Below is a small trained network, with its code and all its weights. Each question gives an input and a target symbol and asks what happens when units are switched off, that is, made to give their printed mean instead of their output.

import numpy as np


def w(rows, s, z=0):
    codes = np.array(rows[::2]) - 128.0
    scale = np.full(codes.shape[1], s)
    scale[-1] = z or s
    return codes * scale


def norm(h):
    return h / np.sqrt((h * h).mean(-1, keepdims=True) + 1e-5)


def f(y):
    return y / 2 * (1 + np.tanh(0.7978845608 * (y + 0.044715 * y**3)))


def softmax(a):
    e = np.exp(a - a.max(-1, keepdims=True))
    return e / e.sum(-1, keepdims=True)


def log_softmax(a):
    a = a - a.max(-1, keepdims=True)
    return a - np.log(np.exp(a).sum(-1, keepdims=True))


def net(x, mask):
    ids = ['ΓΘΛΠΨδεμξτφω'.index(c) for c in x.split()]
    T = len(ids)
    res = E[ids] + P[:T]
    r = norm(res)
    for j in range(3):
        rows = slice(2 * j, 2 * j + 2)
        q, k, v = (r @ M[0][rows].T for M in (Q, K, V))
        z = softmax(np.where(np.tri(T) > 0, q @ k.T / 2**0.5, -1e9)) @ v
        o = O[0][rows]
        res = res + np.where(mask[j], z, o[:, -1]) @ o[:, :-1]
    y = f(norm(res) @ A[0][:, :-1].T + A[0][:, -1])
    res = res + np.where(mask[3:11], y, B[0][:, -1]) @ B[0][:, :-1]
    return log_softmax(norm(res)[-1] @ U[:, :-1].T + U[:, -1])


Q, K, V, O, A, B = {}, {}, {}, {}, {}, {}
E = w([
[124,145,44,238,53,94,219,57,40],'Γ',
[70,44,125,222,113,248,134,237,98],'Θ',
[146,63,76,107,87,148,162,209,104],'Λ',
[152,174,59,91,89,135,187,187,156],'Π',
[129,239,63,186,176,194,126,173,158],'Ψ',
[157,126,56,80,78,105,180,190,162],'δ',
[109,83,77,48,115,80,81,187,117],'ε',
[149,190,91,73,199,188,129,130,75],'μ',
[56,149,137,118,33,164,61,110,182],'ξ',
[86,89,176,94,200,142,190,148,201],'τ',
[211,66,165,121,106,188,114,64,167],'φ',
[107,127,150,89,150,159,120,70,251],'ω',
],0.021)
P = w([
[203,156,85,231,180,165,7,254,212],'0',
[190,131,68,200,185,144,31,209,202],'1',
[178,123,65,180,178,138,52,177,196],'2',
[166,121,62,158,170,145,78,160,179],'3',
[151,120,70,142,165,141,97,143,172],'4',
[148,118,79,129,156,141,113,129,158],'5',
[133,125,86,116,144,141,128,121,144],'6',
[129,121,96,104,133,136,141,114,132],'7',
[124,122,109,91,126,138,151,105,120],'8',
[119,118,121,80,114,135,163,99,108],'9',
[111,126,132,64,101,140,181,93,98],'10',
[109,123,157,49,71,134,189,93,76],'11',
[105,127,169,32,73,131,205,83,74],'12',
[104,142,201,15,48,132,213,79,54],'13',
],0.013)
Q[0] = w([
[141,103,94,43,148,125,148,161,130],'H1',
[144,106,114,141,50,74,160,167,159],'H1',
[93,135,148,93,116,149,126,155,239],'H2',
[91,126,182,218,166,140,129,77,130],'H2',
[108,146,250,227,176,138,55,61,111],'H3',
[153,109,135,115,100,41,107,172,138],'H3',
],0.019)
K[0] = w([
[115,103,145,38,116,141,172,45,113],'H1',
[123,139,206,36,86,111,110,112,64],'H1',
[131,160,186,60,173,152,92,123,185],'H2',
[116,107,78,252,146,135,71,194,145],'H2',
[155,151,81,199,182,143,79,176,135],'H3',
[99,67,212,98,110,148,119,111,150],'H3',
],0.017)
V[0] = w([
[2,143,76,151,150,112,105,166,135],'H1',
[75,191,128,140,128,107,32,110,145],'H1',
[122,208,123,29,100,36,145,103,152],'H2',
[148,185,167,116,139,196,150,98,82],'H2',
[132,149,165,133,99,182,110,59,177],'H3',
[132,121,174,126,212,55,205,139,162],'H3',
],0.0098)
O[0] = w([
[203,77,210,157,80,185,135,104,74,204],'H1',
[170,165,135,79,112,102,83,44,47,59],'H1',
[255,210,152,177,132,118,55,148,163,70],'H2',
[103,64,61,170,211,157,86,97,86,74],'H2',
[115,35,52,172,121,150,151,52,192,5],'H3',
[151,102,159,41,193,226,110,154,171,35],'H3',
],0.0095,0.0035)
A[0] = w([
[162,195,98,141,73,144,119,84,109,102],'N1',
[90,174,91,141,74,155,121,171,160,22],'N2',
[118,110,211,149,253,148,164,104,128,18],'N3',
[186,126,78,108,163,97,122,150,65,32],'N4',
[117,121,160,29,208,165,212,99,136,100],'N5',
[27,128,152,52,69,106,167,38,153,24],'N6',
[118,161,141,215,144,142,135,182,189,2],'N7',
[176,85,145,141,116,182,132,74,198,208],'N8',
],0.017,0.0062)
B[0] = w([
[123,95,132,134,132,90,135,170,45,237],'N1',
[122,126,150,152,160,150,93,95,142,195],'N2',
[75,152,149,132,183,84,143,195,130,169],'N3',
[66,168,125,107,133,156,156,81,95,197],'N4',
[146,105,97,139,104,105,118,146,5,255],'N5',
[130,135,95,132,156,124,55,206,6,203],'N6',
[168,111,114,121,162,135,144,64,133,172],'N7',
[109,108,192,94,105,116,69,59,202,229],'N8',
],0.022,0.0082)
U = w([
[108,96,152,128,111,102,128,59,165,255],'Γ',
[138,122,115,136,122,135,137,129,134,76],'Θ',
[108,64,182,104,230,64,196,159,141,120],'Λ',
[124,110,13,125,130,111,118,151,157,117],'Π',
[138,122,91,210,44,62,205,73,124,175],'Ψ',
[97,100,171,188,102,200,159,164,149,164],'δ',
[193,157,106,134,149,152,150,159,167,237],'ε',
[147,194,178,104,74,136,162,199,114,109],'μ',
[172,67,131,192,207,167,133,65,90,22],'ξ',
[197,54,69,40,106,176,124,126,98,19],'τ',
[76,179,107,94,132,166,154,99,109,143],'φ',
[110,156,132,203,104,150,1,133,110,37],'ω',
],0.011,0.0055)

Each question gives the input, a string of symbols that net reads in full, and the target symbol t.
The units are the heads (2 rows each of Q, K, V and O) and the neurons (one row each of A and B). Each row of codes is followed by its name. A weight is (code - 128) times the scale printed after its matrix; where a second scale follows, it is the last column's (O, A, B and U).
mask holds one flag per unit, heads first, then neurons. A switched-off unit (its flag False) gives its mean, the last column of its rows in O or B, instead of its output. The means were averaged over made-up inputs and are rounded, as every weight is.
A unit's drop is (log p(t) with every unit on - log p(t) with that unit switched off) / (log p(t) with every unit on - log p(t) with every unit switched off).
The circuit of an input: a set's keep is (log p(t) with only the set's units on - log p(t) with every unit switched off) / (log p(t) with every unit on - log p(t) with every unit switched off). Starting from all 11 units, units are removed one at a time, each time the one whose removal leaves the highest keep (on an exact tie, the one counted first), for as long as the keep stays at least 0.8.
circuit, biggest first: the units of the circuit, biggest drop first
most important unit: the unit with the biggest drop
top k neurons: the k neurons with the biggest drops, biggest first
which heads matter: for each layer, one digit per head in row order, 1 if its drop is at least 0.15 and else 0, layers parted by /
input Θ Ψ μ τ δ Λ ω, target Γ: which heads matter : 010
input Θ Ψ φ ε Λ, target Π: most important unit : H2
input δ Ψ δ Π δ ξ Π Θ Λ, target ξ: circuit, biggest first : H1, N7, N2, H2
input Γ δ τ Ψ τ Π μ Θ Λ ε τ ξ Θ δ, target Ψ: which heads matter : 011
input Γ δ δ δ Ψ Π Λ Ψ τ δ, target τ: which heads matter : 001
input ξ ω Γ μ δ φ ε ω, target ω: circuit, biggest first : N6, N8
input Θ ε δ Λ, target μ: top 2 neurons : N5, N6
input Π Γ μ φ φ δ δ φ, target ω: which heads matter : 110
input ε ω Θ μ Λ μ φ Ψ φ Λ τ ε, target τ: which heads matter : 011
input ω δ δ μ μ, target φ: which heads matter : 010
input ξ ω μ Ψ Π δ ω Λ Θ δ, target ε: which heads matter : 110
input δ ω δ φ δ ε, target Π: circuit, biggest first : H3, N5, N8
input Θ Λ δ μ Γ ξ ω ξ ξ δ φ φ Ψ ε, target Π: circuit, biggest first : H1, H3, H2
input δ Γ μ φ δ τ δ φ, target ω: which heads matter : 111
input μ ξ ε δ ε δ, target μ: circuit, biggest first : H2, N5
input δ μ Γ ξ δ ξ δ, target Ψ: most important unit : H3
input Λ τ μ ε ε, target φ: which heads matter : 000
input Ψ δ Π, target ε: which heads matter : 011
input μ Γ μ Π, target φ: which heads matter : 010
input μ δ δ, target φ: most important unit : N4
input φ φ ω Γ μ ω δ μ Θ Λ, target φ: circuit, biggest first : N4, H2, N5
input δ Λ ε τ τ μ Π Θ ε Γ Π Λ, target ξ: circuit, biggest first : H2, H1, N7
